Below is a small trained network, with its code and all its weights. Each question gives an input and a class and asks what happens when units are switched off, that is, made to give their printed mean instead of their output.

import numpy as np


def w(rows, s, z=0):
    codes = np.array(rows[::2]) - 128.0
    scale = np.full(codes.shape[1], s)
    scale[-1] = z or s
    return codes * scale


def f(y):
    return np.maximum(y, 0)


def log_softmax(a):
    a = a - a.max(-1, keepdims=True)
    return a - np.log(np.exp(a).sum(-1, keepdims=True))


def net(x, mask):
    res = np.array(x, float).reshape(1, 5) / 4 @ E
    y = f(res @ A[0][:, :-1].T + A[0][:, -1])
    res = res + np.where(mask, y, B[0][:, -1]) @ B[0][:, :-1]
    return log_softmax(res[-1] @ U[:, :-1].T + U[:, -1])


A, B = {}, {}
E = w([
[210,184,155,126,171,159,124,108,193,85],'x0',
[126,86,79,132,147,128,140,89,136,201],'x1',
[102,68,123,124,73,183,167,113,156,113],'x2',
[78,116,173,134,89,56,125,19,134,107],'x3',
[126,106,70,151,85,134,8,110,155,87],'x4',
],0.011)
A[0] = w([
[82,97,104,131,111,140,158,71,143,164,139],'n1',
[131,136,153,124,131,117,129,109,123,87,130],'n2',
[124,128,138,122,130,135,176,142,131,132,87],'n3',
[60,111,128,127,108,111,130,115,115,109,134],'n4',
[128,114,128,129,120,148,145,150,136,85,123],'n5',
[106,104,105,125,108,137,115,103,126,166,137],'n6',
[170,125,135,129,118,166,137,62,193,86,165],'n7',
[127,110,99,128,124,159,105,148,135,147,123],'n8',
[108,107,117,125,119,136,147,96,131,148,111],'n9',
[132,123,130,131,112,158,155,152,150,86,122],'n10',
[61,119,136,128,104,116,123,117,115,123,38],'n11',
[162,143,135,124,151,133,183,174,124,152,105],'n12',
[147,126,130,124,120,139,151,141,127,137,75],'n13',
[145,134,130,126,128,131,125,133,115,147,139],'n14',
[105,136,140,127,133,120,140,135,126,147,103],'n15',
[126,122,132,124,114,174,153,158,152,81,84],'n16',
[110,126,113,128,122,115,107,122,119,141,59],'n17',
[119,127,126,131,141,135,145,154,134,117,27],'n18',
[156,141,129,126,156,124,179,155,126,156,85],'n19',
[102,140,142,127,122,120,122,153,118,136,54],'n20',
[130,128,126,127,129,145,128,116,161,115,149],'n21',
[129,117,112,126,139,133,114,142,134,147,4],'n22',
[132,128,145,127,128,148,253,149,130,135,106],'n23',
[118,116,100,126,120,156,109,159,140,148,125],'n24',
[121,101,87,129,113,174,96,169,141,151,109],'n25',
[125,126,128,122,114,141,134,137,141,103,84],'n26',
],0.024,0.0037)
B[0] = w([
[50,137,161,132,148,116,125,129,189,148,238],'n1',
[192,141,133,130,96,153,153,111,194,131,174],'n2',
[93,123,129,136,177,104,126,127,129,129,176],'n3',
[126,123,162,140,110,154,129,136,38,151,218],'n4',
[162,148,187,126,112,134,176,114,129,151,166],'n5',
[94,130,143,140,138,145,155,67,126,100,209],'n6',
[210,91,60,130,160,114,107,132,98,65,219],'n7',
[177,131,114,126,123,122,119,136,110,109,192],'n8',
[79,145,138,117,109,166,139,124,168,97,186],'n9',
[128,159,149,144,92,144,112,137,96,160,178],'n10',
[104,126,125,115,137,111,112,182,30,155,204],'n11',
[103,125,158,135,98,142,129,148,8,147,227],'n12',
[110,124,127,140,141,124,135,128,121,158,156],'n13',
[138,84,118,117,98,119,141,106,149,123,152],'n14',
[135,135,122,141,107,171,99,137,134,69,158],'n15',
[136,138,169,123,83,131,122,164,105,169,186],'n16',
[109,112,128,113,149,142,169,160,122,141,165],'n17',
[112,135,132,109,143,133,133,114,130,140,148],'n18',
[118,119,157,126,115,145,141,134,29,119,210],'n19',
[158,131,132,134,125,145,145,71,159,114,148],'n20',
[173,125,119,108,127,99,181,102,114,144,159],'n21',
[161,142,158,141,115,135,131,134,118,125,153],'n22',
[4,82,89,125,176,122,112,98,128,92,252],'n23',
[147,134,110,132,135,119,102,128,60,96,193],'n24',
[205,95,94,120,134,113,134,131,79,107,225],'n25',
[128,159,133,124,134,133,111,157,117,146,151],'n26',
],0.023,0.018)
U = w([
[111,144,82,79,162,81,37,176,193,195,36],'0',
[3,107,167,125,170,190,138,126,107,131,154],'1',
[199,140,57,117,179,103,85,53,224,53,54],'2',
[219,125,119,127,103,169,114,141,68,96,252],'3',
[144,224,200,133,74,192,128,140,169,170,61],'4',
],0.0074,0.0024)

Each question gives the input, the list of numbers given to net, and the class t.
The units are the neurons (one row each of A and B). Each row of codes is followed by its name. A weight is (code - 128) times the scale printed after its matrix; where a second scale follows, it is the last column's (A, B and U).
mask holds one flag per neuron, in row order. A switched-off neuron (its flag False) gives its mean, the last column of its row in B, instead of its output. The means were averaged over made-up inputs and are rounded, as every weight is.
A unit's drop is (log p(t) with every unit on - log p(t) with that unit switched off) / (log p(t) with every unit on - log p(t) with every unit switched off).
The circuit of an input: a set's keep is (log p(t) with only the set's units on - log p(t) with every unit switched off) / (log p(t) with every unit on - log p(t) with every unit switched off). Starting from the 12 units with the biggest drops (on a tie, the unit counted first), units are removed one at a time, each time the one whose removal leaves the highest keep (on an exact tie, the one counted first), for as long as the keep stays at least 0.8.
circuit, biggest first: the units of the circuit, biggest drop first
unit that matters most: the unit with the biggest drop
top k neurons: the k neurons with the biggest drops, biggest first
drop when u is switched off: that unit's drop, to one decimal
input [2,-3,-5,4,-2], class 2: circuit, biggest first => (n12 n4 n11)
input [4,7,7,7,6], class 2: circuit, biggest first => (n7 n1)
input [8,2,7,2,3], class 3: unit that matters most => n7
input [8,1,-6,-4,6], class 2: top 2 neurons => (n12 n4)
input [1,-4,-8,6,-2], class 4: top 3 neurons => (n7 n23 n25)
input [6,-2,5,8,-1], class 2: top 2 neurons => (n7 n12)
input [5,3,3,-1,-1], class 3: top 2 neurons => (n7 n1)
input [1,-5,-6,7,-3], class 4: top 2 neurons => (n7 n25)
input [1,-8,-4,-1,1], class 4: top 2 neurons => (n7 n25)
input [-2,-5,-4,0,2], class 4: top 3 neurons => (n23 n7 n25)
input [8,-6,-6,0,5], class 2: top 4 neurons => (n12 n4 n19 n11)
input [5,1,0,7,5], class 2: drop when n12 is switched off => 0.1
input [7,0,-7,3,-1], class 2: drop when n18 is switched off => 0.0
input [8,3,-1,8,-6], class 2: unit that matters most => n7
input [-2,-6,0,2,0], class 4: drop when n25 is switched off => 0.3
input [8,0,2,6,-5], class 2: drop when n7 is switched off => 0.3
